Below are the code and all the weights of a small trained network. Each question names an input and a target symbol and asks about switching units off, where a switched-off unit gives its printed mean instead of its output.

import numpy as np


def w(rows, s, z=0):
    codes = np.array(rows[::2]) - 128.0
    scale = np.full(codes.shape[1], s)
    scale[-1] = z or s
    return codes * scale


def f(y):
    return np.maximum(y, 0)


def softmax(a):
    e = np.exp(a - a.max(-1, keepdims=True))
    return e / e.sum(-1, keepdims=True)


def log_softmax(a):
    a = a - a.max(-1, keepdims=True)
    return a - np.log(np.exp(a).sum(-1, keepdims=True))


def net(x, mask):
    ids = ['εθμπφω'.index(c) for c in x.split()]
    T = len(ids)
    res = E[ids] + P[:T]
    u = 0
    for l in range(2):
        r = res
        for j in range(3):
            rows = slice(3 * j, 3 * j + 3)
            q, k, v = (r @ M[l][rows].T for M in (Q, K, V))
            z = softmax(np.where(np.tri(T) > 0, q @ k.T / 3**0.5, -1e9)) @ v
            o = O[l][rows]
            res = res + np.where(mask[u + j], z, o[:, -1]) @ o[:, :-1]
        u += 3
        y = f(res @ A[l][:, :-1].T + A[l][:, -1])
        res = res + np.where(mask[u : u + 4], y, B[l][:, -1]) @ B[l][:, :-1]
        u += 4
    return log_softmax(res[-1] @ U[:, :-1].T + U[:, -1])


Q, K, V, O, A, B = {}, {}, {}, {}, {}, {}
E = w([
[176,104,100,129,59,191,165,86,83,134],'ε',
[95,136,209,163,151,140,80,25,87,201],'θ',
[172,176,88,134,149,107,6,191,141,134],'μ',
[143,137,98,255,235,156,159,145,105,6],'π',
[46,40,112,80,148,49,29,221,124,174],'φ',
[145,126,180,101,187,116,52,118,246,114],'ω',
],0.016)
P = w([
[113,89,90,225,152,2,116,117,187,106],'0',
[142,123,122,177,170,72,182,96,153,128],'1',
[100,132,129,141,130,132,160,126,157,106],'2',
[142,128,158,105,139,165,152,110,139,76],'3',
[109,84,126,102,122,144,63,125,154,79],'4',
[177,79,134,88,204,150,76,78,99,85],'5',
],0.01)
Q[0] = w([
[60,126,192,95,112,138,114,138,138,37],'0.h0',
[115,209,148,229,96,124,176,113,205,204],'0.h0',
[169,228,97,170,92,198,111,220,128,209],'0.h0',
[211,143,202,2,124,179,80,146,181,126],'0.h1',
[104,140,137,127,3,113,156,115,36,129],'0.h1',
[166,133,130,207,119,184,34,114,142,112],'0.h1',
[97,4,167,109,206,112,107,21,106,135],'0.h2',
[154,140,180,176,32,160,170,73,133,241],'0.h2',
[128,143,99,59,89,123,155,180,86,181],'0.h2',
],0.0075)
K[0] = w([
[98,146,49,88,140,208,165,170,137,155],'0.h0',
[93,111,107,214,71,13,130,118,106,147],'0.h0',
[104,19,116,117,180,187,161,132,177,118],'0.h0',
[63,55,114,83,94,139,168,137,144,110],'0.h1',
[213,208,152,187,86,38,188,171,95,143],'0.h1',
[116,176,148,43,154,225,129,93,90,107],'0.h1',
[68,126,85,122,69,126,199,140,105,160],'0.h2',
[178,114,79,49,117,134,148,150,120,88],'0.h2',
[154,189,2,120,133,69,128,122,150,192],'0.h2',
],0.0082)
V[0] = w([
[133,180,244,117,195,65,120,69,184,136],'0.h0',
[206,235,144,114,111,123,91,155,171,120],'0.h0',
[80,192,192,159,106,64,62,17,97,112],'0.h0',
[105,112,120,104,147,137,104,54,75,206],'0.h1',
[132,135,66,161,133,189,84,254,121,132],'0.h1',
[87,73,97,168,65,178,66,59,46,56],'0.h1',
[195,164,38,217,117,152,38,199,149,65],'0.h2',
[103,116,119,20,161,125,79,175,68,17],'0.h2',
[207,154,82,131,92,138,148,159,152,121],'0.h2',
],0.0067)
O[0] = w([
[128,164,159,160,86,108,60,208,84,104,202],'0.h0',
[111,46,134,188,77,254,48,180,147,102,171],'0.h0',
[130,90,122,156,195,105,165,207,176,116,184],'0.h0',
[112,56,83,177,164,220,64,121,176,126,107],'0.h1',
[125,99,84,117,194,105,175,78,88,177,172],'0.h1',
[153,136,133,101,125,128,192,154,178,196,117],'0.h1',
[192,78,140,120,144,111,149,108,125,145,253],'0.h2',
[229,159,205,144,209,148,167,73,128,33,104],'0.h2',
[71,118,136,13,189,147,115,169,143,94,76],'0.h2',
],0.0077,0.0065)
A[0] = w([
[243,182,191,187,54,195,136,53,193,132,234],'0.n0',
[233,143,106,116,232,89,78,117,222,151,114],'0.n1',
[138,122,23,44,59,222,186,95,167,199,6],'0.n2',
[226,105,145,120,206,1,163,252,121,75,134],'0.n3',
],0.0049,0.0021)
B[0] = w([
[153,81,92,131,137,130,93,132,168,189,167],'0.n0',
[121,237,131,80,107,216,156,171,100,141,227],'0.n1',
[93,167,157,162,30,2,71,208,137,80,142],'0.n2',
[140,116,132,151,80,107,192,180,159,136,255],'0.n3',
],0.0099,0.0097)
Q[1] = w([
[102,125,94,128,113,166,93,51,225,128],'1.h0',
[101,78,230,134,118,92,138,86,51,145],'1.h0',
[109,98,70,155,127,93,150,100,89,96],'1.h0',
[165,110,116,93,13,146,101,201,132,224],'1.h1',
[177,101,134,141,41,117,59,135,83,95],'1.h1',
[120,43,136,60,44,78,93,64,2,106],'1.h1',
[114,102,137,113,134,136,162,104,74,34],'1.h2',
[178,39,151,160,109,64,156,151,34,181],'1.h2',
[78,126,170,209,85,149,159,76,77,112],'1.h2',
],0.0093)
K[1] = w([
[68,166,127,201,166,166,148,167,135,151],'1.h0',
[163,133,51,63,126,97,153,196,125,32],'1.h0',
[122,93,134,105,162,104,223,147,176,156],'1.h0',
[137,60,185,65,178,166,2,86,59,166],'1.h1',
[156,147,34,106,169,84,114,81,92,207],'1.h1',
[117,144,95,23,64,119,152,132,189,202],'1.h1',
[156,182,127,83,92,48,95,142,131,186],'1.h2',
[71,225,96,108,169,165,188,68,194,163],'1.h2',
[100,93,136,108,184,75,159,151,206,157],'1.h2',
],0.0085)
V[1] = w([
[74,73,228,152,175,121,159,61,124,216],'1.h0',
[189,89,104,119,81,79,188,194,137,155],'1.h0',
[52,132,196,137,178,180,158,148,253,96],'1.h0',
[88,91,150,168,27,105,152,117,32,119],'1.h1',
[122,60,187,184,132,203,90,63,110,50],'1.h1',
[170,219,84,153,28,187,99,37,69,138],'1.h1',
[47,225,132,67,128,190,202,69,142,106],'1.h2',
[133,196,150,28,62,133,88,142,73,148],'1.h2',
[124,186,72,176,129,118,127,167,65,36],'1.h2',
],0.0066)
O[1] = w([
[201,115,123,59,33,64,101,89,95,197,68],'1.h0',
[156,183,68,133,121,142,123,89,118,112,236],'1.h0',
[69,150,226,126,100,133,93,191,131,87,134],'1.h0',
[124,84,58,110,92,148,190,107,194,212,133],'1.h1',
[145,150,113,82,178,61,172,74,158,115,66],'1.h1',
[145,125,93,192,166,212,54,55,165,152,58],'1.h1',
[149,206,106,131,166,179,83,177,106,66,3],'1.h2',
[131,45,86,209,61,136,148,205,152,144,96],'1.h2',
[148,144,2,143,223,86,194,197,145,128,184],'1.h2',
],0.0083,0.012)
A[1] = w([
[93,64,154,157,179,125,60,80,224,123,4],'1.n0',
[95,81,2,121,136,191,157,14,82,148,137],'1.n1',
[167,148,153,202,167,35,156,134,90,63,5],'1.n2',
[102,169,166,86,130,117,150,141,111,44,43],'1.n3',
],0.0073,0.0014)
B[1] = w([
[173,109,164,163,138,163,195,141,173,178,185],'1.n0',
[86,67,104,36,98,205,77,173,98,176,192],'1.n1',
[101,153,145,76,86,173,158,6,163,155,255],'1.n2',
[116,41,144,97,138,157,142,69,131,87,178],'1.n3',
],0.012,0.0084)
U = w([
[45,191,223,76,18,195,137,186,154,101,75],'ε',
[194,73,185,90,74,25,255,218,56,174,159],'θ',
[150,95,111,94,53,179,151,161,166,179,3],'μ',
[95,169,72,92,130,127,145,74,163,110,197],'π',
[113,147,172,149,72,129,131,111,78,187,155],'φ',
[138,164,75,237,108,160,188,216,186,124,173],'ω',
],0.0047,0.0039)

Each question gives the input, a string of symbols that net reads in full, and the target symbol t.
The units are the heads (3 rows each of Q, K, V and O) and the neurons (one row each of A and B). Each row of codes is followed by its name. A weight is (code - 128) times the scale printed after its matrix; where a second scale follows, it is the last column's (O, A, B and U).
mask holds one flag per unit, layer by layer, with each layer's heads first. A switched-off unit (its flag False) gives its mean, the last column of its rows in O or B, instead of its output. The means were averaged over made-up inputs and are rounded, as every weight is.
A unit's drop is (log p(t) with every unit on - log p(t) with that unit switched off) / (log p(t) with every unit on - log p(t) with every unit switched off).
The circuit of an input: a set's keep is (log p(t) with only the set's units on - log p(t) with every unit switched off) / (log p(t) with every unit on - log p(t) with every unit switched off). Starting from the 12 units with the biggest drops (on a tie, the unit counted first), units are removed one at a time, each time the one whose removal leaves the highest keep (on an exact tie, the one counted first), for as long as the keep stays at least 0.8.
circuit, biggest first: the units of the circuit, biggest drop first
most important unit: the unit with the biggest drop
top k neurons: the k neurons with the biggest drops, biggest first
top k neurons in layer l: the k neurons of layer l with the biggest drops, biggest first
heads that matter: for each layer, one digit per head in row order, 1 if its drop is at least 0.15 and else 0, layers parted by /
input φ ω μ θ, target ω: most important unit	1.n0
input θ ε μ μ μ φ, target μ: circuit, biggest first	(0.h2; 0.h0; 1.h1)
input π π ε, target μ: heads that matter	010 / 110
input φ ω μ φ μ, target θ: circuit, biggest first	(0.n1; 1.h1)
input ε ω μ φ ε ω, target ω: circuit, biggest first	(1.n2; 1.h2)
input φ ω π φ ω π, target ε: circuit, biggest first	(1.h2; 1.h0)
input φ μ π φ, target ω: heads that matter	111 / 001
input ω φ μ μ π π, target π: circuit, biggest first	(1.n2; 1.h1)
input π μ π φ μ, target π: heads that matter	100 / 101
input θ ω μ, target θ: top 3 neurons	(0.n1; 0.n3; 1.n2)
input φ μ ω, target ε: circuit, biggest first	(1.h0; 0.h0; 1.h2)
input φ ω μ, target ω: top 2 neurons	(0.n1; 0.n3)
input ε μ μ ω μ ε, target ω: heads that matter	101 / 101
input π π θ, target π: top 2 neurons in layer 0	(0.n3; 0.n1)
input ε ω ε, target ε: most important unit	0.h2
input φ ε μ ω ω ε, target ω: heads that matter	111 / 101
input μ φ φ ω π φ, target ε: circuit, biggest first	(0.h2; 1.h2; 0.n0; 0.h0)
input ε ω μ θ, target ω: circuit, biggest first	(1.h0; 1.n2; 0.h1)
input ω μ μ ω φ ω, target θ: top 2 neurons	(0.n1; 0.n0)
input φ φ μ μ θ, target μ: most important unit	0.n0
input φ θ ε, target φ: circuit, biggest first	(1.h2; 0.n3; 0.n1)
input θ μ ω, target θ: top 3 neurons in layer 1	(1.n2; 1.n0; 1.n1)
input θ μ π μ μ ε, target μ: heads that matter	001 / 010
input ω μ ε μ, target μ: top 3 neurons in layer 0	(0.n3; 0.n1; 0.n2)
input μ ω ω μ, target ε: heads that matter	101 / 100
input μ ω θ φ θ, target θ: top 2 neurons	(1.n0; 1.n2)
input ω θ φ μ μ π, target μ: most important unit	0.h2
input μ ε μ, target μ: top 4 neurons	(0.n1; 0.n3; 1.n1; 0.n2)
